Below are the code and all the weights of a small trained network. Each question names an input and a target symbol and asks about switching units off, where a switched-off unit gives its printed mean instead of its output.

import numpy as np


def w(rows, s, z=0):
    codes = np.array(rows[::2]) - 128.0
    scale = np.full(codes.shape[1], s)
    scale[-1] = z or s
    return codes * scale


def norm(h):
    return h / np.sqrt((h * h).mean(-1, keepdims=True) + 1e-5)


def f(y):
    return np.maximum(y, 0)


def softmax(a):
    e = np.exp(a - a.max(-1, keepdims=True))
    return e / e.sum(-1, keepdims=True)


def log_softmax(a):
    a = a - a.max(-1, keepdims=True)
    return a - np.log(np.exp(a).sum(-1, keepdims=True))


def net(x, mask):
    ids = ['ΘΣαηλμτφ'.index(c) for c in x.split()]
    T = len(ids)
    res = E[ids] + P[:T]
    u = 0
    for l in range(2):
        q, k, v = (norm(res) @ M[l].T for M in (Q, K, V))
        z = softmax(np.where(np.tri(T) > 0, q @ k.T / 4**0.5, -1e9)) @ v
        res = res + np.where(mask[u], z, O[l][:, -1]) @ O[l][:, :-1]
        u += 1
        y = f(norm(res) @ A[l][:, :-1].T + A[l][:, -1])
        res = res + np.where(mask[u : u + 4], y, B[l][:, -1]) @ B[l][:, :-1]
        u += 4
    return log_softmax(norm(res)[-1] @ U[:, :-1].T + U[:, -1])


Q, K, V, O, A, B = {}, {}, {}, {}, {}, {}
E = w([
[110,85,94,151,112,155,169,140,204,115],'Θ',
[133,132,155,227,169,176,133,60,108,113],'Σ',
[69,190,201,145,108,113,148,125,189,132],'α',
[96,104,129,142,178,172,106,140,115,132],'η',
[89,115,136,140,125,130,131,115,142,201],'λ',
[174,83,180,113,184,148,150,171,117,176],'μ',
[250,151,153,148,142,177,75,154,133,55],'τ',
[124,171,168,109,164,122,133,104,134,183],'φ',
],0.011)
P = w([
[240,145,2,113,150,210,132,78,174,12],'0',
[74,141,144,128,105,144,55,199,109,238],'1',
[77,110,190,84,98,179,99,138,126,192],'2',
[65,130,127,96,141,151,103,171,120,199],'3',
[78,105,146,100,146,151,121,152,135,176],'4',
[66,125,90,102,183,135,114,182,128,187],'5',
[118,74,125,114,181,140,120,151,144,169],'6',
[94,107,92,87,197,126,156,149,128,160],'7',
[112,89,118,91,198,121,172,144,137,133],'8',
[123,62,111,99,184,137,166,115,164,133],'9',
[96,77,106,108,203,135,170,123,146,122],'10',
[72,66,139,122,199,105,189,142,177,79],'11',
[75,77,146,106,227,128,160,141,160,101],'12',
],0.0037)
Q[0] = w([
[109,136,171,116,187,196,130,167,215,194],'L0H1',
[183,111,168,134,254,179,138,142,177,111],'L0H1',
[92,109,182,164,171,167,169,138,203,183],'L0H1',
[58,142,140,106,156,181,158,148,222,155],'L0H1',
],0.0056)
K[0] = w([
[132,73,89,207,108,150,232,93,133,99],'L0H1',
[198,112,62,202,127,172,141,113,126,82],'L0H1',
[111,127,88,173,151,103,254,45,138,138],'L0H1',
[107,109,94,189,85,109,208,77,180,135],'L0H1',
],0.0057)
V[0] = w([
[127,56,84,104,58,76,127,176,168,25],'L0H1',
[198,121,60,4,137,171,70,177,115,115],'L0H1',
[108,141,228,95,182,56,144,213,175,65],'L0H1',
[102,40,30,105,126,152,183,89,172,236],'L0H1',
],0.0038)
O[0] = w([
[157,223,120,19,90,228,102,127,193,86,93],'L0H1',
[89,64,220,26,173,74,120,140,221,24,104],'L0H1',
[166,200,191,45,197,255,183,107,57,230,73],'L0H1',
[46,122,226,175,17,153,37,252,35,173,254],'L0H1',
],0.0041,0.0042)
A[0] = w([
[149,58,136,154,109,109,87,184,124,157,184],'L0N1',
[202,176,176,109,103,196,3,196,46,124,170],'L0N2',
[88,164,99,81,86,113,201,85,197,174,163],'L0N3',
[162,142,63,97,65,114,183,150,112,64,5],'L0N4',
],0.005,0.0018)
B[0] = w([
[66,224,165,165,187,118,226,186,127,150,254],'L0N1',
[87,175,93,211,78,115,169,107,229,57,226],'L0N2',
[150,252,237,173,223,61,204,65,36,230,155],'L0N3',
[163,216,172,203,119,189,135,115,117,130,129],'L0N4',
],0.0047,0.005)
Q[1] = w([
[211,26,89,32,15,44,46,87,66,156],'L1H1',
[190,161,128,167,58,111,55,55,145,54],'L1H1',
[209,96,120,34,58,90,71,119,154,49],'L1H1',
[59,222,216,254,170,158,251,100,201,189],'L1H1',
],0.005)
K[1] = w([
[27,94,216,115,154,175,148,158,45,254],'L1H1',
[119,131,125,201,54,144,132,166,167,121],'L1H1',
[84,82,153,200,116,208,127,177,50,208],'L1H1',
[242,152,88,78,64,70,176,106,191,63],'L1H1',
],0.006)
V[1] = w([
[164,101,157,103,201,32,143,38,118,125],'L1H1',
[143,125,48,186,128,222,135,30,149,61],'L1H1',
[67,2,100,126,169,138,31,151,178,85],'L1H1',
[88,139,97,238,110,76,42,53,105,121],'L1H1',
],0.0057)
O[1] = w([
[138,120,166,108,177,53,38,66,167,119,138],'L1H1',
[131,141,49,93,144,121,200,80,132,18,254],'L1H1',
[103,2,108,34,53,86,59,107,66,66,250],'L1H1',
[164,112,95,201,112,50,203,99,109,70,103],'L1H1',
],0.0077,0.0048)
A[1] = w([
[128,164,172,131,31,153,77,220,137,210,95],'L1N1',
[139,152,80,87,84,176,223,195,162,115,58],'L1N2',
[96,133,183,20,148,184,3,208,147,249,2],'L1N3',
[99,35,93,16,132,133,79,116,127,86,204],'L1N4',
],0.0051,0.0023)
B[1] = w([
[163,52,103,123,164,98,82,160,87,155,181],'L1N1',
[83,135,155,69,138,165,97,146,198,43,180],'L1N2',
[152,130,220,73,217,253,179,127,95,71,188],'L1N3',
[192,107,117,137,44,150,36,49,139,223,254],'L1N4',
],0.007,0.0058)
U = w([
[81,190,89,100,67,190,164,180,174,71,5],'Θ',
[126,113,63,194,180,52,188,81,101,51,58],'Σ',
[153,208,134,211,160,139,148,100,193,203,231],'α',
[123,58,96,76,55,108,62,83,78,112,159],'η',
[120,106,128,222,75,103,130,207,90,176,243],'λ',
[129,74,221,78,182,185,102,144,123,163,95],'μ',
[184,165,102,141,128,120,60,91,196,105,59],'τ',
[110,110,204,154,180,1,57,84,192,131,23],'φ',
],0.0069,0.0014)

Each question gives the input, a string of symbols that net reads in full, and the target symbol t.
The units are the heads (4 rows each of Q, K, V and O) and the neurons (one row each of A and B). Each row of codes is followed by its name. A weight is (code - 128) times the scale printed after its matrix; where a second scale follows, it is the last column's (O, A, B and U).
mask holds one flag per unit, layer by layer, with each layer's heads first. A switched-off unit (its flag False) gives its mean, the last column of its rows in O or B, instead of its output. The means were averaged over made-up inputs and are rounded, as every weight is.
A unit's drop is (log p(t) with every unit on - log p(t) with that unit switched off) / (log p(t) with every unit on - log p(t) with every unit switched off).
The circuit of an input: a set's keep is (log p(t) with only the set's units on - log p(t) with every unit switched off) / (log p(t) with every unit on - log p(t) with every unit switched off). Starting from all 10 units, units are removed one at a time, each time the one whose removal leaves the highest keep (on an exact tie, the one counted first), for as long as the keep stays at least 0.8.
circuit, biggest first: the units of the circuit, biggest drop first
k most important neurons of layer l: the k neurons of layer l with the biggest drops, biggest first
drop of u: that unit's drop, to one decimal
input φ Θ φ Σ η η τ λ, target Σ: circuit, biggest first -> (L1H1 L0N2 L1N4)
input μ α μ φ μ λ Σ μ μ φ Σ, target μ: circuit, biggest first -> (L1H1 L0H1 L1N3)
input η Θ μ μ Σ Σ Σ α, target η: circuit, biggest first -> (L1H1 L0H1)
input τ η τ φ α Σ λ τ φ, target Σ: most important neuron of layer 0 -> (L0N4)
input λ μ φ η μ λ μ Θ η η, target λ: circuit, biggest first -> (L0H1 L1H1)
input μ μ α η α η μ η μ λ, target μ: circuit, biggest first -> (L1H1 L0H1 L1N3)
input λ λ α φ α η η η η Θ, target λ: circuit, biggest first -> (L1H1 L0H1)
input φ φ η η Θ, target φ: circuit, biggest first -> (L0H1 L1H1 L0N1)
input μ η α μ λ Θ μ λ μ η μ η, target μ: circuit, biggest first -> (L1H1 L0H1 L1N3)
input φ η τ Θ η Θ Σ Θ μ Σ α φ, target Σ: circuit, biggest first -> (L0N2 L1H1)
input Σ Σ τ μ η τ η α, target Σ: 2 most important neurons of layer 0 -> (L0N1 L0N2)
input Θ λ Σ, target Θ: circuit, biggest first -> (L1H1 L0H1)
input η μ μ μ λ Σ μ η μ φ Θ, target η: circuit, biggest first -> (L0H1 L1H1 L1N4)
input Σ φ η Θ Σ λ λ, target Σ: circuit, biggest first -> (L1H1)
input λ τ μ Σ, target Σ: 2 most important neurons of layer 0 -> (L0N2 L0N1)
input η Θ τ, target Θ: circuit, biggest first -> (L1H1 L1N2)
input φ μ η Θ Θ μ α λ Θ Σ Σ μ, target φ: 2 most important neurons of layer 0 -> (L0N1 L0N2)
input α μ Θ φ τ Σ, target Σ: 2 most important neurons of layer 0 -> (L0N1 L0N2)
input α Θ μ Θ Σ Σ, target α: drop of L1H1 -> 1.2
input μ Θ η μ η η λ α Θ, target μ: drop of L0N2 -> 0.0
input α μ Θ μ η λ μ Θ, target α: circuit, biggest first -> (L1H1)
input α η η μ Θ Θ η η η, target α: drop of L0N3 -> 0.1
input Θ Θ λ η μ Θ Σ η Θ Θ φ, target Θ: drop of L1H1 -> 0.3
